Here is a tiny trained network, its code and every weight. The questions are about switching its units off for an input and a target symbol, where a switched-off unit gives its printed mean instead of its output.

import numpy as np


def w(rows, s, z=0):
    codes = np.array(rows[::2]) - 128.0
    scale = np.full(codes.shape[1], s)
    scale[-1] = z or s
    return codes * scale


def norm(h):
    return h / np.sqrt((h * h).mean(-1, keepdims=True) + 1e-5)


def f(y):
    return y / 2 * (1 + np.tanh(0.7978845608 * (y + 0.044715 * y**3)))


def softmax(a):
    e = np.exp(a - a.max(-1, keepdims=True))
    return e / e.sum(-1, keepdims=True)


def log_softmax(a):
    a = a - a.max(-1, keepdims=True)
    return a - np.log(np.exp(a).sum(-1, keepdims=True))


def net(x, mask):
    ids = ['ΛΞΠΦΨαβδεζηθμστω'.index(c) for c in x.split()]
    T = len(ids)
    res = E[ids] + P[:T]
    u = 0
    for l in range(2):
        q, k, v = (norm(res) @ M[l].T for M in (Q, K, V))
        z = softmax(np.where(np.tri(T) > 0, q @ k.T / 2**0.5, -1e9)) @ v
        res = res + np.where(mask[u], z, O[l][:, -1]) @ O[l][:, :-1]
        u += 1
        y = f(norm(res) @ A[l][:, :-1].T + A[l][:, -1])
        res = res + np.where(mask[u : u + 4], y, B[l][:, -1]) @ B[l][:, :-1]
        u += 4
    return log_softmax(norm(res)[-1] @ U[:, :-1].T + U[:, -1])


Q, K, V, O, A, B = {}, {}, {}, {}, {}, {}
E = w([
[110,144,145,67,180],'Λ',
[134,68,134,124,127],'Ξ',
[103,99,121,163,84],'Π',
[29,149,151,85,75],'Φ',
[143,56,145,128,82],'Ψ',
[68,145,140,119,66],'α',
[193,238,188,163,70],'β',
[84,146,138,130,71],'δ',
[190,45,147,35,100],'ε',
[165,38,109,119,192],'ζ',
[215,131,56,73,120],'η',
[143,199,128,103,138],'θ',
[38,203,154,205,177],'μ',
[108,148,2,125,123],'σ',
[95,84,120,166,79],'τ',
[75,142,138,126,69],'ω',
],0.019)
P = w([
[227,133,122,253,157],'0',
[87,111,121,123,117],'1',
[92,120,117,118,125],'2',
[92,121,115,114,122],'3',
[100,113,114,116,126],'4',
[100,122,116,109,128],'5',
[98,114,112,110,127],'6',
[101,117,114,112,127],'7',
[99,117,114,118,132],'8',
[101,113,113,120,133],'9',
[101,108,110,121,133],'10',
[102,113,110,119,136],'11',
],0.0077)
Q[0] = w([
[250,159,129,114,195],'0.h1',
[2,170,170,214,97],'0.h1',
],0.0088)
K[0] = w([
[52,132,179,33,120],'0.h1',
[160,92,166,251,143],'0.h1',
],0.011)
V[0] = w([
[145,70,254,155,117],'0.h1',
[120,103,118,50,71],'0.h1',
],0.0072)
O[0] = w([
[99,218,192,185,254,7],'0.h1',
[132,98,192,153,32,158],'0.h1',
],0.0068,0.0012)
A[0] = w([
[63,143,148,254,14,4],'0.n1',
[105,240,43,200,10,169],'0.n2',
[202,106,72,54,184,97],'0.n3',
[143,173,96,198,130,129],'0.n4',
],0.0061,0.0025)
B[0] = w([
[61,139,183,64,114,191],'0.n1',
[104,1,108,167,133,254],'0.n2',
[130,66,196,179,66,168],'0.n3',
[48,101,116,141,70,136],'0.n4',
],0.0093,0.0045)
Q[1] = w([
[255,120,220,54,166],'1.h1',
[86,111,177,82,148],'1.h1',
],0.0089)
K[1] = w([
[89,143,160,13,96],'1.h1',
[186,114,255,230,246],'1.h1',
],0.0074)
V[1] = w([
[63,69,33,254,119],'1.h1',
[88,65,184,204,74],'1.h1',
],0.0064)
O[1] = w([
[95,220,99,154,136,242],'1.h1',
[95,112,147,234,1,252],'1.h1',
],0.0091,0.0037)
A[1] = w([
[96,122,83,172,77,253],'1.n1',
[252,82,126,145,133,126],'1.n2',
[136,47,176,68,127,84],'1.n3',
[82,173,217,119,133,220],'1.n4',
],0.012,0.0038)
B[1] = w([
[207,197,122,54,181,255],'1.n1',
[200,2,37,140,70,176],'1.n2',
[140,221,223,56,227,177],'1.n3',
[230,26,130,196,146,175],'1.n4',
],0.0081,0.011)
U = w([
[142,143,223,73,234,184],'Λ',
[157,157,128,210,241,253],'Ξ',
[126,171,104,176,126,120],'Π',
[116,104,155,142,81,36],'Φ',
[207,159,194,218,109,140],'Ψ',
[108,115,162,152,58,129],'α',
[97,77,94,119,183,90],'β',
[113,128,124,168,76,82],'δ',
[167,86,223,84,100,59],'ε',
[111,93,66,138,206,70],'ζ',
[131,153,150,44,69,149],'η',
[134,169,10,119,137,51],'θ',
[175,239,102,85,183,156],'μ',
[177,122,63,100,43,97],'σ',
[115,166,117,193,102,195],'τ',
[105,108,131,164,63,46],'ω',
],0.012,0.0024)

Each question gives the input, a string of symbols that net reads in full, and the target symbol t.
The units are the heads (2 rows each of Q, K, V and O) and the neurons (one row each of A and B). Each row of codes is followed by its name. A weight is (code - 128) times the scale printed after its matrix; where a second scale follows, it is the last column's (O, A, B and U).
mask holds one flag per unit, layer by layer, with each layer's heads first. A switched-off unit (its flag False) gives its mean, the last column of its rows in O or B, instead of its output. The means were averaged over made-up inputs and are rounded, as every weight is.
A unit's drop is (log p(t) with every unit on - log p(t) with that unit switched off) / (log p(t) with every unit on - log p(t) with every unit switched off).
The circuit of an input: a set's keep is (log p(t) with only the set's units on - log p(t) with every unit switched off) / (log p(t) with every unit on - log p(t) with every unit switched off). Starting from all 10 units, units are removed one at a time, each time the one whose removal leaves the highest keep (on an exact tie, the one counted first), for as long as the keep stays at least 0.8.
units of the circuit, in order: the units of the circuit, biggest drop first
top k neurons: the k neurons with the biggest drops, biggest first
k most important neurons of layer l: the k neurons of layer l with the biggest drops, biggest first
input Ξ Λ σ η μ Φ Ξ η η Λ Φ δ, target Ξ: units of the circuit, in order	[0.h1]
input ε β α δ θ η Ξ ε δ δ, target ε: top 2 neurons	[0.n1; 1.n4]
input ε τ α Π Φ, target ε: units of the circuit, in order	[1.n4; 0.h1]
input θ ε μ τ δ τ, target θ: top 2 neurons	[1.n3; 0.n4]
input ζ ε ω δ, target ζ: top 3 neurons	[0.n2; 1.n3; 1.n4]
input ω ζ θ η Ψ, target η: top 3 neurons	[1.n4; 0.n2; 1.n2]
input Λ η β ζ η Ξ Λ τ, target Λ: top 2 neurons	[0.n1; 1.n3]
input β α μ η Λ Λ ζ Ψ ω, target β: 3 most important neurons of layer 1	[1.n3; 1.n4; 1.n2]
input ε θ μ ω, target ε: top 3 neurons	[0.n1; 1.n4; 0.n2]
input Λ Φ δ σ η Π Φ α, target Λ: units of the circuit, in order	[1.h1; 0.n2; 1.n3; 0.n1]
input ε Ξ σ τ ε β ω τ Ξ Φ ω τ, target ε: units of the circuit, in order	[0.n1; 1.n1]
input μ α τ, target μ: units of the circuit, in order	[0.h1; 1.n1]
input β β Λ τ σ α, target β: top 3 neurons	[1.n3; 0.n3; 1.n4]
input Λ η Λ ζ η δ, target Λ: units of the circuit, in order	[1.h1; 0.n2; 1.n3]
input μ τ Λ τ ω, target μ: units of the circuit, in order	[0.h1]
input ζ ω ε ω ζ Φ σ Λ μ μ Φ Φ, target ζ: units of the circuit, in order	[0.h1; 1.n3; 1.n4; 0.n3]
input μ ω Φ Π, target μ: top 2 neurons	[1.n1; 1.n2]
input θ ε τ Λ Φ ω ζ τ, target θ: 2 most important neurons of layer 1	[1.n3; 1.n1]
input β η Π μ δ Π α τ Ψ σ Φ, target β: top 4 neurons	[1.n3; 0.n3; 1.n4; 1.n2]
input η τ ε Λ τ, target η: top 2 neurons	[0.n1; 1.n2]
input Λ Λ β τ ω, target Λ: 2 most important neurons of layer 0	[0.n2; 0.n1]
input β α θ Ψ η Π σ δ, target β: most important neuron of layer 1	[1.n3]
input Λ δ σ α τ η α Ξ ω ε ε Π, target Λ: top 2 neurons	[0.n1; 1.n3]
input θ Ψ μ ω η β μ ω, target θ: top 2 neurons	[1.n3; 0.n4]
input ζ ε Π θ δ α Ξ τ, target ζ: top 2 neurons	[1.n3; 0.n1]
input θ ζ β θ Λ Π, target θ: 3 most important neurons of layer 0	[0.n4; 0.n3; 0.n2]
